[ 20   3  -2 -15   7  18 -18  20  16 -17 -13  -6 -26  39 -21  35  -7  16
   7 -66   6 -17 -26   3 -13  26   9 -13 -20  14   9 -16 -33  74 -15 -41
  17  10   8 -20 -12 -33]
(113)
[  4 -29  31  17   1  19   8  44  -5  24 -13 -10   2 -17 -37 -25  18 -53
   5  -1  -8  68   2   4  25  10  -5  35 -37   4  26   5  30  54  39 -11
 -15   8  19   8   8 -29]
(57)
[  6  15  24 -55  -8   9 -17 -12  40 -26  -7  41 -19  31 -20  28 -14  -1
  21 -34   5  -2 -18   5 -16  42  -2 -16 -53  16  38 -35 -41  58 -26 -78
 -20  -8   9 -25  17 -15]
(108)
[ 24 -29  26  32 -32  11  -1  59   9  54 -22  -5  -3 -46 -24 -29   8 -47
  10   0  12  71   7  -4  52  -4 -26   8  -7   3  46  -2  26  22  33   0
 -21  15 -19  -9  -7 -27]
(167)
[  58   48   -6  -60  -48  -22  -25  -20   22   -9  -25   40    2  -12
    2   17   28   -5  -59   -7   50   52  -42  -11  -10  -10   13   10
  -10  -47    1   -2    5  -39  -16  -26  -86   48 -114  -68   36   21]
(108)
[ -7  16   8 -34  25  28 -23 -43  41  -7  -4  12 -19  36  -6  34 -19 -18
  14 -31  11 -32  10  -6   4  53   6 -20 -50  27   8 -30 -23  47  -9 -39
   7 -26  29   2  12 -14]
(11)
[ 11 -25  19  10 -10  37 -12  47  -6 -19   0   2  -7 -46 -33 -32  33 -65
 -17   7  14  80   7   7  15   6 -11  10 -28  22  36   6  36  68  41   8
 -33  -1  -7   7  11 -27]
(57)
[  6 -23   1  34   1  11  37  29 -25   5  11  13  10 -12  -6  13   3   8
  24  13 -19  35 -12  66 -11 -61  46 -10  26  -4  10  15 -25 -19  17  -7
  14 -22 -29  16  17 -37]
(51)
[ -4 -26  32  16  -7  17   3  29  12  19 -17   6   1 -31 -11 -13  -4 -46
   8 -23  -6  52   4  10  12  13  -8  28 -40   7  30  -3  24  46  42  -5
 -45   0  -3   3 -11 -19]
(108)
[-31  -6 -28 -17 -23 -11 -14  -3  45 -48 -29  -2   5  11  26  18  -2 -14
  -7  26  17   7  26 -14   1  26   1  -8  -7  14  34  -3  16   0 -57 -13
 -39   1  78   2  -4  -9]
(57)
[  4  14   3 -25   2  42 -18 -11  38  -9   0  27 -25  24  21  27 -21 -12
   4 -37  30  -3  -2   1  -6  15  -8 -14 -27  24  17 -22 -30  39  -1 -35
  12 -35  39 -10  32 -13]
(11)
[-49 -33 -31 -23 -10  11 -16  -9  44 -53 -51  10  21   6  33  24  -6  -8
 -16  -5  25  11  26 -16 -20  27 -20  15  -7   9  37  10  35  -7 -63   3
 -66  -8  15 -11 -30 -18]
(108)
[  9 -19  14  42  11  20   3  31  -4  42 -14  -2 -18 -31 -16 -35 -15 -66
 -11 -11  15  36  22  20  33  -3 -13  21 -34  13  21  12  58  25  44  25
 -19   2 -17 -15  18 -18]
(51)
[-13  34   9  35 -18 -16  -8 -48 -52 -11   8 -35 -31 -23 -17 -23 -23 -19
 -21 -35 -34 -28 -16  37 -38  21  41  95  -2  -8   3  14   2   7   7   1
   5  37 -21  26 -14  39]
(57)
[-30 -25 -12 -26 -38   1 -14  50  35 -18 -25  -7  13  -1  42  40   1  -3
   1   2  24  -7  29  -2 -12  31 -20  -6   8  28  38   9   0   5 -50 -10
 -36   4  31  -7 -11 -11]
(167)
[ -6   9   8  36 -20  -8  -8 -28 -40  33  12 -15 -14 -24  13 -21 -23 -31
 -37 -65   8  -2  -1  38 -50  13  20  70   2   3  -4  28   6  33  28  39
  -6  41 -22   5 -25  35]
(167)
[-22  23   2  49  -6 -15 -10 -47 -35  41  13 -28 -35 -17   5 -32 -14   3
  -1 -59 -11  -6 -20  35 -39  29  18  82 -10   6   6  21   6  10  36  17
 -23  25 -33  28 -17  25]
(108)
[-19  23  -8  52  -5 -13 -21 -48 -49   1   5 -51 -29 -34 -22  -3 -12  -5
  -8 -49  -1 -29  14  65 -31  33   1  88   3   0   0  19   4  25  29  11
  10  49 -42  12 -23  -3]
(51)
[  75   55   -8  -52  -51  -15  -17   -4    5   -7  -19    2   19  -26
  -23   27   44  -15  -60    4   38   53  -49  -24    5   -3   35    2
    3  -42    3   -3   10  -13  -14  -22  -54   62 -111  -61   29    0]
(113)
[-10  36   7  58  21 -15   1 -58 -45  -1  13 -32 -32 -20 -30 -18 -20   2
 -43 -41 -17 -17 -11  31 -41   7  36  73  20  -6 -13  29  29  17  27  25
  12  35 -26   6   4  28]
(113)
[ 18 -34  20  10  10  -7  35   0 -13 -27   2  23   3 -11 -11  -6  -3  12
   9   0 -32  42 -13  45 -10 -61  11 -14  33  -8  -1  33 -29 -14  22 -35
  25 -32 -15  17  23 -22]
(71)
[  75   35   -5  -41  -55  -28  -35  -31    6  -43  -16    7    6  -41
    6   -1   61   -5  -31   12   39   53  -41  -13    2   -6   10  -24
  -17  -56   -2   -6    5  -18  -10  -15  -72   43 -106  -56   47   -6]
(71)
[ 86  22 -11 -39 -59 -39 -35 -31  11 -26 -26  11  14 -27  -6 -12  51  -8
 -43  -8  32  66 -26  -3   3 -13 -23  13 -18 -50   3  14  -4 -19 -17 -28
 -62  63 -90 -29  37  -6]
(71)
[-17   9  -4 -29 -15  37 -12  -3  23 -57 -12  11 -55  21 -11  12  22 -16
   0 -46  21  20 -27  24 -38  19  -9 -14 -41  21  24 -17 -26  66  -3 -46
 -10 -10  12  -8  18 -27]
(57)
[  9 -16  11  31  15   6  40  23 -13 -14   6  33 -13 -11  -4   7 -15  25
   8   2 -35  27 -28  46  -5 -55  43 -23  43   9   9  18 -18 -27  19 -46
   2 -19 -54  -5   2  -9]
(108)
[-26 -14 -36  -8 -33   3 -32  39  12 -41 -24   8  -4   1  32  11  11  -8
   0  17  35 -17  25   8  -2  25 -18 -12  -8  22  30  -4  15   1 -55  13
 -30   1  18 -18  10 -21]
(51)
[ 17 -61  -7  24  24   7  27 -26   1 -30  -3  -4 -13   3   2   5   6  15
  22  -4 -20  40  -5  49 -28 -37  21 -28  46 -13   2  18 -44  -2  15 -25
  15 -23   7  32  19 -21]
(71)
[  68   62    4  -42  -62   -8  -16  -13   11  -32  -24   -8    9  -34
  -14    6   40  -16  -34   12   23   56  -62  -14   15  -20   27   15
   -5  -39    5  -12   14  -23  -17  -15  -63   48 -101  -41   47   15]
(57)
[-28  31   7  65  -1 -25 -14 -25 -61   4   1 -34 -14 -13  -3 -15 -19  -9
 -26 -24 -18 -15 -12  25 -45  21  29  55  -2  -7 -10  13  32  17  16  19
   4  53  -4  21  -5  17]
(81)
[-18   1 -31 -24 -22  19 -18 -23  38 -59 -26  12  18  17  40  31 -10  13
   6  24  36   8  17  -2  -9  12 -17  -6  20 -11  25 -18  21 -11 -65  -7
 -31  -1  75   8   6 -24]
(11)
[ 21 -49  29   0  -4   6  -4  24  -5  -4 -15  -9 -15 -29 -43 -52  29 -51
 -10 -18  12  68   8  17  32  -1 -23  14 -35 -14  19   1  37  53  35  17
 -23  -3 -13 -11  12 -19]
(71)
[  3  15   2  44   9  19  43 -11  -6 -12  14  23  -3 -28  -7 -18  -1   7
   1 -16 -33  41 -17  39  -8 -50  35  -5   7   3  14  19 -28   3  44 -26
  33 -43  -5  10  -7 -10]
(57)
[-26 -33 -26   2  -5   2 -10   3  47 -37 -37   2   8  13  33  23 -15   2
  -3   3  32  12  36  -8 -17   8 -16  -6   0   2  29   4  23   0 -56 -13
 -48  -1  58   1 -25 -28]
(81)
[  6   9 -10  52  -5 -14 -30 -56 -61   9   6 -19 -21 -20   0 -51 -13  -6
 -15 -35 -10 -25 -20  23 -48  43   1  53 -12 -20   1  15   8  13  26  56
  18  19 -12  16  18  40]
(71)
[-10 -17 -10 -19 -21  -9 -19  42  34 -35 -24   3   5  12  32  35 -18  22
  -6  -9  33   3  -2   7   4   5   3   4   1  18  23   9  22  24 -56  -2
 -40  17  35 -31  -2 -31]
(113)
[ 17 -32  -4  10   8  33  44  19 -12 -30  -5   5   3 -15  13  14  13  -3
   9  -6 -24  51  -2  48 -38 -32  30 -63  41 -14   4  18 -45   2  26 -43
  12 -26  -8  29  -2 -35]
(71)
[-31 -19 -16 -27  -1  14 -26  13  32 -47 -33  19   7  -3  31  33 -17  32
  -5   3  11   5  23   9 -15  33 -20  14 -18   3  34   4   6 -12 -55 -10
 -50   4   6  -2 -32 -12]
(108)
[ 22 -42  29  16  -9  22  12  81  -1  22 -12   8 -10 -22 -10 -38   4 -48
  -6 -18  12  62   0  21  27 -11 -14  10 -26   7  22   1  41  52  34  -1
 -31   5  -2  -3  -3 -11]
(81)
[ 37  12  -1  52   2   2  30   1  12   8  17  18  20   0  15  21 -19  11
  19   0 -25  14 -18  41  14 -53  63 -37  32   9  18   1 -22 -20  12 -36
  11 -33  -3  24  27 -30]
(11)
[ -8  13  -2  29  -9 -14  -6 -59 -43 -11  21 -25 -27 -11 -20  18 -19  -7
 -28 -22 -16 -41 -22  13 -54   9  44  48  -1 -13  -9   5  -7  15   9  26
  15  44 -20  -7  14  25]
(113)
[ 74  57   2 -34 -56  -6 -41 -48   9  -1   0  17   7 -32  -5   9  32 -24
 -35   9  49  46 -27 -11   9   0  14  28  -1 -30  -5 -13 -10 -15   1 -22
 -51  49 -81 -26  38  10]
(11)
[-16  22  -6  44  -8   4 -18 -57 -38  -1  27 -36 -23 -23   3  -7  -7  -4
 -18 -15   4 -29  14  23 -29  14  17  64  25   5 -26  10   2   4  27  46
  13  23   6  31   0  38]
(11)
[ 28 -20  15  30  -5  26  14 -19   5  50  10   2   4 -28 -18 -26   1 -69
  -3   8   1  51   5  -7  38   6 -13  30 -40  10  37  -7  29  28  46 -10
   1   6   6   1  36 -11]
(11)
[ -6   5  -3 -18  10  43 -29 -20  24 -11 -22  28 -22  26  18  32 -24 -17
   0 -31  36  20 -11  11 -11  27  -5  -8  -6  15  12 -19 -27  38   3 -35
  14 -19  27  -7  25 -27]
(11)
[ 36 -10  39  46  20  18   7  38   9  48 -20  -9  13 -49 -16 -11   1 -42
   7 -12 -11  49  14   0  38  30  10  -2 -22   3  29   1  36  44  53 -18
 -23   8 -28 -15 -32 -20]
(167)
[ 16 -18  32  12 -15  21 -11  51 -19  13  -7 -16 -25 -37 -49 -38  17 -66
  12  -7  11  59  10  34  37   8  -4  33 -17   4  34 -20  23  58  37  -1
 -12   5 -10   6   8 -27]
(51)
[ 26 -24  -5  18   5   1  55   0   8 -17   4   1  10   3   2  12  -2  26
  20 -16 -26  19 -16  37  -5 -66  10 -68  31 -14   0  23 -22 -15  19 -26
  19 -32 -12   6  24 -36]
(71)
[-22 -20 -26 -31 -16  -5 -12  19  43 -42 -19  -1 -12  10  19  33  -1  12
 -14   1  32 -10  24   8 -10  16  -2  -7  28  10  30  11   6   4 -52 -14
 -45  -3  27  -9   8 -19]
(113)
[-24  10   1  37 -17 -10   0 -72 -51 -12   8  -5 -10 -27 -15 -31 -13 -16
 -23 -35 -20 -17  -2  41 -58  23  29  78   3 -17   3  16   6  16   4  15
 -24  46 -48   8 -20  34]
(108)
[ 71  24 -17 -30 -67 -39 -23 -36   9 -33 -25  -3  28 -47  16 -20  53 -21
 -50 -19  24  39 -18  -5   7   5 -21  25 -19 -36   7  20   9  -6 -11 -21
 -59  55 -94 -45  28  11]
(71)
[  2   6   4  38   6   2  38  -4  -3   9   8  10   7 -29   0   9   5   7
  22   0 -36  46 -21  18 -10 -35  47 -14  45   7  24  12 -34 -24  43 -52
   5 -43 -27  21 -15 -19]
(108)
[  5   4   1  30  11  12  32  35  -1  -1  11 -13   0 -12  -8  16  14  45
  21  -5 -22  34 -11  34  14 -50  34 -64  43   4  11   6 -18  -9   9 -11
  20 -21 -31  21 -16 -32]
(167)
[-35  18  -3  57 -15  -4  -4 -71 -44   9  -9 -30  -6 -28 -16 -24 -25  -9
   3 -38 -26 -26 -13  20 -50  26  18  79  16 -29  10   6  15  -7  17  42
 -14  18 -33  27 -18  25]
(108)
[ 21 -36  -4  31  21  15  28  -1 -16 -37   9   6   8 -12   8   6   3  43
  33  -5 -36  15 -19  56 -27 -40  30 -49  47  -8  -7  21 -51  -4  25  -5
  32 -45 -17  32   4 -18]
(71)
[-20  33   0  52  -4   2 -12 -30 -66   2   0 -44 -24 -29 -18 -10 -18   3
  -9 -16 -13 -30  -3  59 -41  28  20  80  15 -10  -2  12  10  -4  12  32
  21  43 -39  14   6  24]
(51)
[-17  23  -5  69  15 -21  -6 -62 -46 -17  -1 -69 -21 -21 -26  -2 -19   6
 -24 -46 -26 -29 -16  27 -31  14  47  74  36  -8 -11  17  28  23  14  31
  14  44 -22  14 -24  13]
(113)
[-29 -23 -35 -27 -23  -8 -39 -17  25 -59 -18  12  18   8  48  12  -2  -2
  -6  31  25 -17  37 -13  16  27 -27  26  33  15  29   2  12 -13 -75 -20
 -22  -4  54  10  15  -7]
(11)
[-17  21  -2  48 -10   5  -9 -61 -52 -19  13 -27 -28 -41   4  -9 -21   9
 -17 -34 -26 -25 -27  41 -62  16  31  66  15  -4   2  14  -3  -3  18  26
 -14  37 -72  18   0  40]
(108)
[-28  18   3  53 -21 -10   8 -47 -43 -11   3 -43 -27 -17 -31 -14  -3 -20
 -28 -27 -23 -17 -10  30 -45   6  23  84 -17   8  -1  26  17  10   8  16
   4  51 -23   7  -1  21]
(57)
[-49 -11 -18 -30   1  22 -22  10  43 -31 -38   1   3  -2  47  27 -16  17
  13  -6  27  11  28   6  -8  49 -10 -13  11   9  27   0   7   6 -43 -11
 -62  -9  21   8 -32 -20]
(108)
[ 13 -21  20  47  -5   1  35  23 -11  -3   0   8  26 -33   6  11   7  15
  30  -4 -39  42 -24  36  -5 -54  52   1  52   3  17  13 -37  -8  23 -24
  20 -33 -24  14 -26 -20]
(167)
[-11  32  11  51 -29 -27 -15 -21 -54  15  12 -43 -30 -27 -17 -11 -29   3
 -18 -54 -13 -33 -15  54 -27  13  20  56  22  -2  -2  12   4  15  20  33
  13  57 -42  13 -20  29]
(167)
[  68   49  -17  -36  -45  -12  -30  -14    7  -53  -19    1   -9  -35
  -12   -9   65  -16  -58   12   25   47  -45  -10    8    0   20   20
  -12  -35   11   -6   22  -21  -16  -18  -70   44 -110  -43   35   27]
(57)
[ 71  43 -20 -36 -46 -19 -44 -31   1 -22 -31   1  10 -38 -11   9  54 -26
 -50  17  44  50 -27 -17   0   1 -10  59  -4 -56   0 -10  13 -39  -3   2
 -50  50 -93 -49  40  24]
(51)
[  1 -35   9  27   8   9  54  19   0 -10   6  26  27  -1  -9  10  -6  14
  33  19 -39  19  -2  29 -14 -69  55 -47  29 -11  -3   9 -24 -22   0 -16
   1 -42  -2  34 -31 -25]
(81)
[ 56  59  -7 -48 -75 -32 -38 -13  18 -24 -16  10   4 -28 -14   3  45 -37
 -57  10  36  63 -39 -24  15  -8  20  20 -32 -20  22  -7   2 -16 -24 -29
 -62  50 -77 -38  39   8]
(57)
[-21  29   6  42   4 -17 -17 -83 -26   3  -1 -18  -8 -20  -8  -6 -29 -15
 -19 -26 -20  -4  -7   1 -49  30  27  79   3  -4  10   8   4   1  14   4
  -6  24  -5  15  -6  33]
(108)
[ 20 -14  26  18   7  11  36  33 -10  -4  15  24  20 -20 -23  22  -1  22
  16  11 -39  19  -4  36 -10 -45  37 -33  39  24  -2  25 -39  -6  17 -25
  26 -20 -37  18 -25  -6]
(167)
[-28 -12 -22 -50 -10   0 -17  46  28 -44 -20   8   0   4  44  35  -4  10
 -21  26  30   5  17  -8  -1  25  10 -19  20   3  24   2  21  -2 -57  -4
 -41  -3  41 -16   3 -12]
(113)
[  57   60   -9  -34  -47  -19  -25  -15    4   -4  -24  -13    4  -37
   -8   14   52  -23  -46  -11   44   48  -25    2   -1   -1    0   62
   -2  -33   13    8   14  -32    1  -35  -53   40 -112  -50   38    0]
(51)
[ 21   1  34  -2 -37  24   9  68   0   5 -14  -1 -10 -39 -38 -15  11 -62
 -22  19   5  87  -7   9  33  -6   0   9 -29  16  45  -6  24  34  19 -32
 -18  29  -5 -14  28 -19]
(57)
[ 14  -4   8  47   8  10  44   1   6   3   2  26  14 -15  -8  12   3  12
  28   6 -43  49 -11  28 -32 -44  52 -18  45  -6  32  13 -43 -30  18 -71
 -13 -35 -24  35  -1 -33]
(108)
[ -7  12  -5  43  -9 -10 -12 -84 -50  12  38 -38 -16 -30  -5  -9 -22 -30
 -25 -35  -9 -40   4  39 -28  20  25  90  11  13 -13  21   7  13  39  34
  13  34 -25  33 -12  37]
(11)
